Below are the code and all the weights of a small trained network. Each question names an input and a target symbol and asks about switching units off, where a switched-off unit gives its printed mean instead of its output.

import numpy as np


def w(rows, s, z=0):
    codes = np.array(rows[::2]) - 128.0
    scale = np.full(codes.shape[1], s)
    scale[-1] = z or s
    return codes * scale


def norm(h):
    return h / np.sqrt((h * h).mean(-1, keepdims=True) + 1e-5)


def f(y):
    return y / 2 * (1 + np.tanh(0.7978845608 * (y + 0.044715 * y**3)))


def softmax(a):
    e = np.exp(a - a.max(-1, keepdims=True))
    return e / e.sum(-1, keepdims=True)


def log_softmax(a):
    a = a - a.max(-1, keepdims=True)
    return a - np.log(np.exp(a).sum(-1, keepdims=True))


def net(x, mask):
    ids = ['αβγδεζηθλμξπτψω'.index(c) for c in x.split()]
    T = len(ids)
    res = E[ids] + P[:T]
    u = 0
    for l in range(3):
        r = norm(res)
        for j in range(2):
            rows = slice(4 * j, 4 * j + 4)
            q, k, v = (r @ M[l][rows].T for M in (Q, K, V))
            z = softmax(np.where(np.tri(T) > 0, q @ k.T / 4**0.5, -1e9)) @ v
            o = O[l][rows]
            res = res + np.where(mask[u + j], z, o[:, -1]) @ o[:, :-1]
        u += 2
        y = f(norm(res) @ A[l][:, :-1].T + A[l][:, -1])
        res = res + np.where(mask[u : u + 4], y, B[l][:, -1]) @ B[l][:, :-1]
        u += 4
    return log_softmax(norm(res)[-1] @ U[:, :-1].T + U[:, -1])


Q, K, V, O, A, B = {}, {}, {}, {}, {}, {}
E = w([
[153,138,122,125],'α',
[152,140,113,125],'β',
[150,147,84,115],'γ',
[150,145,110,112],'δ',
[142,160,86,97],'ε',
[155,133,117,135],'ζ',
[151,142,91,120],'η',
[147,147,103,110],'θ',
[149,118,111,166],'λ',
[115,102,144,178],'μ',
[39,139,134,71],'ξ',
[28,174,62,27],'π',
[57,94,166,150],'τ',
[44,131,5,136],'ψ',
[57,91,166,152],'ω',
],0.016)
P = w([
[115,155,160,139],'0',
[72,165,122,159],'1',
[141,42,160,94],'2',
[81,192,96,173],'3',
[132,93,126,127],'4',
[85,156,6,178],'5',
[116,2,95,77],'6',
[115,117,110,155],'7',
[128,104,131,111],'8',
[191,181,23,112],'9',
],0.025)
Q[0] = w([
[173,149,152,164],'L0H0',
[107,171,163,142],'L0H0',
[250,206,147,114],'L0H0',
[118,127,118,169],'L0H0',
[186,195,140,148],'L0H1',
[95,169,149,128],'L0H1',
[144,83,136,95],'L0H1',
[195,138,117,93],'L0H1',
],0.015)
K[0] = w([
[102,163,167,142],'L0H0',
[94,153,178,109],'L0H0',
[183,253,130,160],'L0H0',
[67,122,125,108],'L0H0',
[182,150,175,142],'L0H1',
[143,128,167,136],'L0H1',
[125,135,134,167],'L0H1',
[112,215,159,116],'L0H1',
],0.016)
V[0] = w([
[36,113,3,227],'L0H0',
[184,117,74,178],'L0H0',
[111,179,22,192],'L0H0',
[158,140,250,88],'L0H0',
[241,140,61,143],'L0H1',
[156,50,73,128],'L0H1',
[130,229,105,238],'L0H1',
[129,124,110,129],'L0H1',
],0.0045)
O[0] = w([
[232,162,12,202,208],'L0H0',
[167,98,203,229,145],'L0H0',
[167,237,24,103,108],'L0H0',
[60,68,142,52,75],'L0H0',
[65,166,71,150,61],'L0H1',
[27,58,17,119,101],'L0H1',
[214,139,197,2,249],'L0H1',
[129,110,110,126,134],'L0H1',
],0.0035,0.0022)
A[0] = w([
[118,165,51,76,3],'L0N0',
[86,184,112,253,140],'L0N1',
[56,246,177,208,48],'L0N2',
[168,150,23,167,29],'L0N3',
],0.0059,0.0053)
B[0] = w([
[162,92,149,189,101],'L0N0',
[71,217,88,35,253],'L0N1',
[185,94,94,87,168],'L0N2',
[91,75,253,242,152],'L0N3',
],0.0061,0.0031)
Q[1] = w([
[58,39,86,60],'L1H0',
[33,64,83,140],'L1H0',
[118,125,134,164],'L1H0',
[169,22,3,159],'L1H0',
[176,158,205,133],'L1H1',
[255,142,207,79],'L1H1',
[191,157,195,182],'L1H1',
[125,116,69,136],'L1H1',
],0.011)
K[1] = w([
[71,50,71,143],'L1H0',
[69,82,60,154],'L1H0',
[139,141,99,135],'L1H0',
[191,73,11,120],'L1H0',
[78,228,144,178],'L1H1',
[82,177,175,138],'L1H1',
[91,198,140,168],'L1H1',
[155,107,109,78],'L1H1',
],0.013)
V[1] = w([
[33,102,146,6],'L1H0',
[110,121,129,160],'L1H0',
[166,151,90,48],'L1H0',
[239,61,151,116],'L1H0',
[117,109,172,146],'L1H1',
[173,17,2,169],'L1H1',
[154,176,164,196],'L1H1',
[130,157,63,175],'L1H1',
],0.0058)
O[1] = w([
[171,120,155,29,157],'L1H0',
[113,147,184,194,107],'L1H0',
[154,149,36,4,213],'L1H0',
[186,23,146,197,138],'L1H0',
[121,130,185,104,131],'L1H1',
[59,6,129,26,105],'L1H1',
[94,202,118,172,31],'L1H1',
[50,113,24,214,7],'L1H1',
],0.0039,0.0015)
A[1] = w([
[251,158,128,118,78],'L1N0',
[108,167,94,123,255],'L1N1',
[39,127,135,75,136],'L1N2',
[162,77,83,105,42],'L1N3',
],0.011,0.0046)
B[1] = w([
[104,75,75,182,195],'L1N0',
[49,13,212,254,254],'L1N1',
[202,148,92,189,184],'L1N2',
[233,195,244,212,153],'L1N3',
],0.0051,0.0059)
Q[2] = w([
[155,126,50,106],'L2H0',
[195,106,139,110],'L2H0',
[99,226,198,124],'L2H0',
[145,1,120,92],'L2H0',
[201,134,109,89],'L2H1',
[70,204,213,114],'L2H1',
[125,33,89,108],'L2H1',
[109,56,179,99],'L2H1',
],0.025)
K[2] = w([
[150,43,85,94],'L2H0',
[95,122,49,153],'L2H0',
[171,223,172,154],'L2H0',
[25,60,105,125],'L2H0',
[85,100,77,81],'L2H1',
[118,255,172,144],'L2H1',
[141,57,90,150],'L2H1',
[106,110,90,209],'L2H1',
],0.021)
V[2] = w([
[211,156,88,145],'L2H0',
[142,83,172,204],'L2H0',
[104,133,114,215],'L2H0',
[202,110,30,174],'L2H0',
[95,115,125,183],'L2H1',
[2,93,124,115],'L2H1',
[131,153,115,99],'L2H1',
[157,161,81,79],'L2H1',
],0.026)
O[2] = w([
[142,127,13,222,45],'L2H0',
[245,194,132,108,228],'L2H0',
[120,189,94,92,192],'L2H0',
[123,232,43,253,86],'L2H0',
[99,170,98,125,129],'L2H1',
[73,132,123,44,2],'L2H1',
[131,72,130,133,51],'L2H1',
[95,56,182,179,25],'L2H1',
],0.018,0.0067)
A[2] = w([
[66,139,218,117,93],'L2N0',
[196,176,164,88,2],'L2N1',
[120,205,251,186,31],'L2N2',
[54,77,183,53,30],'L2N3',
],0.024,0.009)
B[2] = w([
[163,252,85,239,191],'L2N0',
[57,110,39,56,254],'L2N1',
[167,98,97,241,148],'L2N2',
[140,244,177,233,235],'L2N3',
],0.018,0.0075)
U = w([
[159,88,147,98,144],'α',
[168,92,141,119,131],'β',
[73,97,81,167,141],'γ',
[125,70,147,115,201],'δ',
[45,56,105,147,248],'ε',
[202,102,108,121,85],'ζ',
[100,102,96,142,153],'η',
[107,72,126,121,223],'θ',
[171,188,50,134,21],'λ',
[135,108,84,30,151],'μ',
[111,141,209,121,119],'ξ',
[21,148,172,172,139],'π',
[158,159,186,78,84],'τ',
[2,143,92,131,155],'ψ',
[154,157,181,78,99],'ω',
],0.024,0.011)

Each question gives the input, a string of symbols that net reads in full, and the target symbol t.
The units are the heads (4 rows each of Q, K, V and O) and the neurons (one row each of A and B). Each row of codes is followed by its name. A weight is (code - 128) times the scale printed after its matrix; where a second scale follows, it is the last column's (O, A, B and U).
mask holds one flag per unit, layer by layer, with each layer's heads first. A switched-off unit (its flag False) gives its mean, the last column of its rows in O or B, instead of its output. The means were averaged over made-up inputs and are rounded, as every weight is.
A unit's drop is (log p(t) with every unit on - log p(t) with that unit switched off) / (log p(t) with every unit on - log p(t) with every unit switched off).
The circuit of an input: a set's keep is (log p(t) with only the set's units on - log p(t) with every unit switched off) / (log p(t) with every unit on - log p(t) with every unit switched off). Starting from the 12 units with the biggest drops (on a tie, the unit counted first), units are removed one at a time, each time the one whose removal leaves the highest keep (on an exact tie, the one counted first), for as long as the keep stays at least 0.8.
circuit, biggest first: the units of the circuit, biggest drop first
unit that matters most: the unit with the biggest drop
top k neurons: the k neurons with the biggest drops, biggest first
heads that matter: for each layer, one digit per head in row order, 1 if its drop is at least 0.15 and else 0, layers parted by /
input ε ε ε γ λ ε, target ε: unit that matters most : L1N1
input μ ψ π ζ, target μ: heads that matter : 00 / 01 / 10
input ζ γ μ ε λ μ λ, target μ: heads that matter : 10 / 01 / 10
input β μ γ π λ, target π: heads that matter : 00 / 00 / 10
input λ λ λ δ π λ δ λ, target π: heads that matter : 10 / 01 / 10
input ε ξ ξ, target ξ: circuit, biggest first : (L2N3; L2H0)
input λ β ζ, target λ: circuit, biggest first : (L2H0; L1H1)
input μ λ ε λ λ λ, target ε: circuit, biggest first : (L1N1; L2H0)
input ε θ ζ ψ, target ε: circuit, biggest first : (L2H0; L2H1)
input π μ λ β λ μ ζ π ξ, target π: top 2 neurons : (L1N1; L2N3)
input δ β ε ε, target δ: heads that matter : 11 / 01 / 11
input ω ξ δ ε, target ω: heads that matter : 00 / 00 / 10
input π ε λ μ γ, target μ: top 3 neurons : (L1N3; L2N1; L1N1)
input ζ ω τ γ, target ζ: heads that matter : 11 / 01 / 11
input δ ε μ ζ, target δ: top 2 neurons : (L0N1; L1N2)
input λ λ λ, target λ: top 3 neurons : (L1N1; L1N3; L0N2)
input ζ ζ μ λ λ, target μ: circuit, biggest first : (L2N1)
input τ δ μ ω ψ π ζ θ μ, target μ: heads that matter : 00 / 00 / 01
input λ ε ω μ γ μ, target ω: circuit, biggest first : (L2H0; L0H0)
input λ ε λ δ ω μ ψ ζ λ, target ψ: heads that matter : 10 / 00 / 11
input ζ λ μ μ ε, target μ: unit that matters most : L1N3
input γ ε π μ λ τ, target π: heads that matter : 00 / 01 / 10
input γ λ λ μ ε, target μ: heads that matter : 00 / 10 / 00
input λ λ θ, target λ: top 3 neurons : (L1N1; L1N3; L0N2)
input μ λ μ ω, target μ: heads that matter : 01 / 01 / 10
input ε λ λ μ δ η ψ, target ψ: top 2 neurons : (L1N2; L0N1)
input ε λ μ ω, target ε: circuit, biggest first : (L2H0)
input δ β η η δ π β, target π: heads that matter : 00 / 00 / 10
input μ λ α ε ε ε ε λ λ γ, target ε: heads that matter : 00 / 00 / 11
input λ ψ μ γ π τ τ δ λ λ, target τ: heads that matter : 00 / 00 / 11
